Below is a small trained network, with its code and all its weights. Each question gives an input and a target symbol and asks what happens when units are switched off, that is, made to give their printed mean instead of their output.

import numpy as np


def w(rows, s, z=0):
    codes = np.array(rows[::2]) - 128.0
    scale = np.full(codes.shape[1], s)
    scale[-1] = z or s
    return codes * scale


def f(y):
    return y / 2 * (1 + np.tanh(0.7978845608 * (y + 0.044715 * y**3)))


def softmax(a):
    e = np.exp(a - a.max(-1, keepdims=True))
    return e / e.sum(-1, keepdims=True)


def log_softmax(a):
    a = a - a.max(-1, keepdims=True)
    return a - np.log(np.exp(a).sum(-1, keepdims=True))


def net(x, mask):
    ids = ['βγδελπψω'.index(c) for c in x.split()]
    T = len(ids)
    res = E[ids] + P[:T]
    u = 0
    for l in range(2):
        r = res
        for j in range(2):
            rows = slice(2 * j, 2 * j + 2)
            q, k, v = (r @ M[l][rows].T for M in (Q, K, V))
            z = softmax(np.where(np.tri(T) > 0, q @ k.T / 2**0.5, -1e9)) @ v
            o = O[l][rows]
            res = res + np.where(mask[u + j], z, o[:, -1]) @ o[:, :-1]
        u += 2
        y = f(res @ A[l][:, :-1].T + A[l][:, -1])
        res = res + np.where(mask[u : u + 16], y, B[l][:, -1]) @ B[l][:, :-1]
        u += 16
    return log_softmax(res[-1] @ U[:, :-1].T + U[:, -1])


Q, K, V, O, A, B = {}, {}, {}, {}, {}, {}
E = w([
[39,230,70,117,252,160,73,155],'β',
[22,145,119,195,154,116,100,69],'γ',
[205,47,77,129,63,44,119,180],'δ',
[111,159,90,88,101,113,13,234],'ε',
[128,172,50,84,81,45,140,159],'λ',
[171,142,123,167,173,67,145,71],'π',
[118,136,110,47,184,141,148,111],'ψ',
[169,199,195,91,232,138,67,131],'ω',
],0.017)
P = w([
[183,156,165,177,228,149,170,145],'0',
[118,159,57,68,169,80,76,51],'1',
[203,159,173,149,156,143,130,133],'2',
[139,155,29,83,164,115,118,51],'3',
[182,147,189,166,120,156,163,146],'4',
[105,121,66,100,139,91,165,91],'5',
[196,167,168,153,129,155,91,95],'6',
[69,122,99,99,155,103,198,106],'7',
[175,164,190,144,123,156,74,81],'8',
[99,106,77,92,127,95,185,104],'9',
[195,164,160,158,114,192,96,85],'10',
[2,89,178,80,122,51,207,113],'11',
[191,163,188,147,79,176,87,78],'12',
[80,108,83,94,144,104,202,101],'13',
],0.0086)
Q[0] = w([
[210,118,143,145,123,254,167,56],'L0H1',
[126,129,8,119,159,79,133,133],'L0H1',
[87,91,127,147,77,161,64,98],'L0H2',
[64,73,94,174,124,151,103,161],'L0H2',
],0.0059)
K[0] = w([
[122,127,148,143,207,7,193,149],'L0H1',
[51,69,240,127,19,253,118,130],'L0H1',
[70,81,126,152,35,113,111,219],'L0H2',
[59,102,159,97,227,129,101,156],'L0H2',
],0.0053)
V[0] = w([
[114,124,129,132,203,95,255,93],'L0H1',
[157,96,89,96,121,154,111,180],'L0H1',
[42,19,221,152,117,154,153,159],'L0H2',
[106,59,133,66,112,156,80,148],'L0H2',
],0.0054)
O[0] = w([
[121,131,201,82,53,182,162,140,88],'L0H1',
[202,90,148,62,123,131,142,186,140],'L0H1',
[70,55,212,82,66,25,103,202,2],'L0H2',
[83,105,91,209,120,255,117,20,99],'L0H2',
],0.0085,0.0071)
A[0] = w([
[159,113,141,154,104,168,82,2,175],'L0N1',
[192,147,83,148,174,122,114,82,153],'L0N2',
[213,174,164,87,120,35,177,155,198],'L0N3',
[26,188,127,207,143,176,140,165,153],'L0N4',
[133,127,66,144,96,105,145,129,80],'L0N5',
[132,118,92,122,108,97,105,84,148],'L0N6',
[124,158,77,118,167,43,93,129,126],'L0N7',
[109,65,109,122,88,133,163,55,96],'L0N8',
[127,111,153,192,121,191,197,82,231],'L0N9',
[93,88,163,221,162,109,99,98,144],'L0N10',
[142,179,8,167,135,109,189,61,253],'L0N11',
[49,129,62,38,183,145,169,122,188],'L0N12',
[153,158,138,153,145,162,61,237,211],'L0N13',
[157,90,103,141,208,80,154,60,56],'L0N14',
[89,78,62,98,69,132,196,93,149],'L0N15',
[102,140,18,45,150,44,133,97,157],'L0N16',
],0.0078,0.0029)
B[0] = w([
[131,154,158,126,160,80,157,174,149],'L0N1',
[110,137,182,125,111,131,142,180,208],'L0N2',
[103,117,166,174,202,212,193,76,173],'L0N3',
[83,198,66,88,112,141,164,112,149],'L0N4',
[80,182,132,176,168,143,105,132,146],'L0N5',
[139,106,126,155,157,160,166,129,147],'L0N6',
[98,99,126,161,97,150,186,151,193],'L0N7',
[56,161,83,130,143,130,140,127,126],'L0N8',
[139,133,169,162,123,19,127,144,138],'L0N9',
[183,118,140,152,121,73,173,124,134],'L0N10',
[68,90,177,95,117,79,121,93,251],'L0N11',
[133,57,153,65,37,84,109,121,181],'L0N12',
[192,204,127,132,82,162,99,136,165],'L0N13',
[56,80,145,151,113,136,122,168,163],'L0N14',
[3,156,35,55,189,67,120,59,139],'L0N15',
[84,129,151,119,33,169,195,131,217],'L0N16',
],0.0069,0.017)
Q[1] = w([
[159,254,120,140,121,126,72,118],'L1H1',
[184,150,189,156,232,167,19,245],'L1H1',
[153,148,45,147,251,98,91,122],'L1H2',
[193,145,168,150,153,177,60,171],'L1H2',
],0.0058)
K[1] = w([
[160,196,115,116,69,182,59,145],'L1H1',
[163,161,133,85,79,253,87,195],'L1H1',
[87,156,123,159,130,140,169,161],'L1H2',
[124,132,101,128,128,195,134,177],'L1H2',
],0.0079)
V[1] = w([
[129,124,119,140,117,134,155,107],'L1H1',
[118,171,135,138,80,170,109,172],'L1H1',
[170,136,125,169,107,2,154,147],'L1H2',
[123,102,209,121,104,121,90,202],'L1H2',
],0.0092)
O[1] = w([
[200,154,209,68,68,148,110,151,253],'L1H1',
[73,66,108,164,151,98,90,123,162],'L1H1',
[99,153,149,156,162,131,156,124,106],'L1H2',
[255,164,113,84,137,188,192,151,152],'L1H2',
],0.0082,0.0029)
A[1] = w([
[104,114,83,70,122,140,92,158,79],'L1N1',
[89,90,65,126,123,91,143,118,63],'L1N2',
[173,142,148,173,130,126,131,168,161],'L1N3',
[159,147,127,84,107,145,97,155,192],'L1N4',
[114,163,127,101,58,109,141,165,41],'L1N5',
[148,107,172,151,245,113,105,52,137],'L1N6',
[180,99,79,151,119,102,72,134,92],'L1N7',
[75,129,138,74,116,114,137,73,177],'L1N8',
[121,51,126,44,106,141,116,143,135],'L1N9',
[154,194,135,123,167,100,124,142,42],'L1N10',
[139,95,121,93,94,162,123,139,79],'L1N11',
[185,103,151,118,125,117,110,122,164],'L1N12',
[132,143,182,73,126,89,155,86,179],'L1N13',
[185,64,132,136,123,125,117,171,253],'L1N14',
[179,123,144,144,161,178,81,127,82],'L1N15',
[179,142,133,138,140,131,162,103,84],'L1N16',
],0.012,0.0028)
B[1] = w([
[118,67,87,168,104,131,157,84,160],'L1N1',
[70,105,133,117,169,126,21,173,163],'L1N2',
[114,73,114,134,109,166,65,75,146],'L1N3',
[99,156,92,151,217,209,108,135,161],'L1N4',
[96,54,172,201,171,183,142,120,214],'L1N5',
[98,75,84,171,90,129,196,156,168],'L1N6',
[136,83,51,102,87,73,237,200,143],'L1N7',
[189,147,86,101,123,122,130,93,249],'L1N8',
[196,156,115,254,133,38,94,182,184],'L1N9',
[117,161,60,181,160,113,92,93,143],'L1N10',
[112,163,105,218,120,113,151,139,156],'L1N11',
[86,105,224,170,116,153,38,138,134],'L1N12',
[183,109,111,85,190,142,81,164,235],'L1N13',
[147,117,201,21,19,102,53,158,139],'L1N14',
[174,159,111,176,81,105,190,30,149],'L1N15',
[50,154,137,210,124,111,29,157,141],'L1N16',
],0.0062,0.018)
U = w([
[118,252,147,144,98,52,167,182,135],'β',
[163,100,117,157,149,177,126,25,5],'γ',
[152,107,174,128,56,128,102,77,135],'δ',
[166,126,129,75,137,208,254,93,186],'ε',
[71,80,154,180,187,167,142,236,55],'λ',
[70,98,108,72,186,187,92,100,177],'π',
[153,159,146,96,195,152,93,202,161],'ψ',
[198,76,37,100,166,135,159,119,139],'ω',
],0.0065,0.0033)

Each question gives the input, a string of symbols that net reads in full, and the target symbol t.
The units are the heads (2 rows each of Q, K, V and O) and the neurons (one row each of A and B). Each row of codes is followed by its name. A weight is (code - 128) times the scale printed after its matrix; where a second scale follows, it is the last column's (O, A, B and U).
mask holds one flag per unit, layer by layer, with each layer's heads first. A switched-off unit (its flag False) gives its mean, the last column of its rows in O or B, instead of its output. The means were averaged over made-up inputs and are rounded, as every weight is.
A unit's drop is (log p(t) with every unit on - log p(t) with that unit switched off) / (log p(t) with every unit on - log p(t) with every unit switched off).
The circuit of an input: a set's keep is (log p(t) with only the set's units on - log p(t) with every unit switched off) / (log p(t) with every unit on - log p(t) with every unit switched off). Starting from the 12 units with the biggest drops (on a tie, the unit counted first), units are removed one at a time, each time the one whose removal leaves the highest keep (on an exact tie, the one counted first), for as long as the keep stays at least 0.8.
units of the circuit, in order: the units of the circuit, biggest drop first
top k neurons in layer l: the k neurons of layer l with the biggest drops, biggest first
heads that matter: for each layer, one digit per head in row order, 1 if its drop is at least 0.15 and else 0, layers parted by /
input π ω ε δ, target λ: heads that matter => 11 / 00
input π δ ω ω λ ω λ π γ λ, target π: units of the circuit, in order => (L1N2; L0N15)
input ε ε λ β γ γ ε λ, target λ: units of the circuit, in order => (L1N2; L1N5)
input π ψ ω π ψ λ π β, target ε: heads that matter => 00 / 10
input ε β γ γ ε ω π ε δ π π β, target ε: heads that matter => 00 / 11
input ω λ ψ, target ψ: heads that matter => 00 / 00
input ε δ π ω λ δ, target ε: units of the circuit, in order => (L1H1; L0N16; L0N3)
input λ ε γ δ β, target π: heads that matter => 00 / 10
input δ λ ψ λ π ψ, target ω: top neuron in layer 1 => (L1N9)
input ψ ω ω λ δ ψ δ λ β ω λ λ, target ω: units of the circuit, in order => (L1N8; L0N15; L0N2)
input ψ γ π λ π λ π, target λ: top 2 neurons in layer 1 => (L1N6; L1N8)
input ψ δ ω λ λ λ ψ δ λ λ δ λ, target ω: heads that matter => 00 / 00
input ε ε ψ, target ψ: heads that matter => 00 / 01
input γ λ γ δ λ δ δ λ, target π: heads that matter => 10 / 01
input π λ λ δ ε δ λ ε ψ ψ ω δ λ γ, target π: heads that matter => 01 / 01
input ψ ε ψ ε, target λ: heads that matter => 10 / 00
input λ λ γ π, target ε: units of the circuit, in order => (L1N9; L1H1; L1N2)
input β λ ε ω, target λ: units of the circuit, in order => (L1H1; L0N13; L1N6)
input β δ ω ε, target λ: top 2 neurons in layer 1 => (L1N8; L1N5)
input ε ε π γ π δ λ ε ψ ψ π, target λ: top 2 neurons in layer 0 => (L0N16; L0N12)
input ω ε λ π λ π δ γ, target π: heads that matter => 00 / 01
input ε γ ω π ω ε ψ δ λ ψ γ δ, target π: units of the circuit, in order => (L0N15; L1N2; L0N2)
input β ψ λ ε λ ψ β ψ β λ δ β, target ω: top 3 neurons in layer 1 => (L1N8; L1N9; L1N1)
input ε λ γ δ ε γ ω, target γ: top 2 neurons in layer 0 => (L0N11; L0N16)
input λ ω ψ λ γ λ ψ ε ε λ, target λ: top 2 neurons in layer 1 => (L1N5; L1N2)
input ε ε ψ γ λ π, target ε: heads that matter => 00 / 10
